Below is a small trained network, with its code and all its weights. Each question gives an input and a class and asks what happens when units are switched off, that is, made to give their printed mean instead of their output.

import numpy as np


def w(rows, s, z=0):
    codes = np.array(rows[::2]) - 128.0
    scale = np.full(codes.shape[1], s)
    scale[-1] = z or s
    return codes * scale


def f(y):
    return np.maximum(y, 0)


def log_softmax(a):
    a = a - a.max(-1, keepdims=True)
    return a - np.log(np.exp(a).sum(-1, keepdims=True))


def net(x, mask):
    res = np.array(x, float).reshape(1, 8) / 4 @ E
    y = f(res @ A[0][:, :-1].T + A[0][:, -1])
    res = res + np.where(mask, y, B[0][:, -1]) @ B[0][:, :-1]
    return log_softmax(res[-1] @ U[:, :-1].T + U[:, -1])


A, B = {}, {}
E = w([
[152,146,95,147,133],'x0',
[122,159,121,121,145],'x1',
[143,141,137,95,132],'x2',
[93,124,118,166,133],'x3',
[129,118,138,121,123],'x4',
[181,171,253,221,141],'x5',
[129,132,106,156,130],'x6',
[172,57,108,102,236],'x7',
],0.014)
A[0] = w([
[181,96,153,160,221,122],'N1',
[117,65,85,94,193,134],'N2',
[97,152,113,157,89,142],'N3',
[181,137,182,119,155,133],'N4',
[130,146,110,95,81,154],'N5',
[100,110,55,78,97,254],'N6',
[173,164,142,113,94,143],'N7',
[123,168,102,138,115,122],'N8',
[139,187,156,140,49,229],'N9',
[121,86,91,66,128,178],'N10',
[149,92,124,121,249,163],'N11',
],0.016,0.0083)
B[0] = w([
[125,61,164,153,204,199],'N1',
[140,99,26,99,213,209],'N2',
[174,173,143,99,65,175],'N3',
[131,104,173,132,183,181],'N4',
[102,127,133,67,67,176],'N5',
[9,191,2,57,39,252],'N6',
[147,123,164,157,76,164],'N7',
[81,117,153,164,99,153],'N8',
[154,163,204,180,30,226],'N9',
[172,174,44,33,121,217],'N10',
[116,43,119,114,244,212],'N11',
],0.01,0.022)
U = w([
[39,191,114,110,22,97],'0',
[178,179,254,233,102,253],'1',
[118,53,33,106,201,99],'2',
[155,6,222,183,239,65],'3',
],0.0097,0.0026)

Each question gives the input, the list of numbers given to net, and the class t.
The units are the neurons (one row each of A and B). Each row of codes is followed by its name. A weight is (code - 128) times the scale printed after its matrix; where a second scale follows, it is the last column's (A, B and U).
mask holds one flag per neuron, in row order. A switched-off neuron (its flag False) gives its mean, the last column of its row in B, instead of its output. The means were averaged over made-up inputs and are rounded, as every weight is.
A unit's drop is (log p(t) with every unit on - log p(t) with that unit switched off) / (log p(t) with every unit on - log p(t) with every unit switched off).
The circuit of an input: a set's keep is (log p(t) with only the set's units on - log p(t) with every unit switched off) / (log p(t) with every unit on - log p(t) with every unit switched off). Starting from all 11 units, units are removed one at a time, each time the one whose removal leaves the highest keep (on an exact tie, the one counted first), for as long as the keep stays at least 0.8.
circuit, biggest first: the units of the circuit, biggest drop first
k most important neurons: the k neurons with the biggest drops, biggest first
drop when u is switched off: that unit's drop, to one decimal
input [5,7,0,4,-4,1,-4,-3], class 1: 2 most important neurons : N6, N10
input [7,-5,8,-1,-1,-5,6,0], class 0: 2 most important neurons : N6, N11
input [7,-2,-5,-4,-8,2,-2,-2], class 1: circuit, biggest first : N6
input [-2,6,6,4,3,-7,6,0], class 0: 3 most important neurons : N6, N11, N1
input [8,3,-5,-2,-8,1,0,6], class 3: 2 most important neurons : N6, N1
input [3,-1,8,-4,-8,-8,5,0], class 0: 4 most important neurons : N6, N11, N1, N5
input [-2,-5,3,2,-5,-7,1,-1], class 0: 2 most important neurons : N6, N11
input [1,-2,7,0,-3,-6,0,0], class 0: 3 most important neurons : N6, N11, N1
input [-8,2,-3,-7,-6,2,-1,7], class 3: drop when N6 is switched off : 0.2
input [-1,8,3,-4,-6,3,-5,-1], class 1: drop when N6 is switched off : 0.2
input [-8,4,-4,-6,-8,1,-7,-2], class 1: drop when N6 is switched off : 0.7
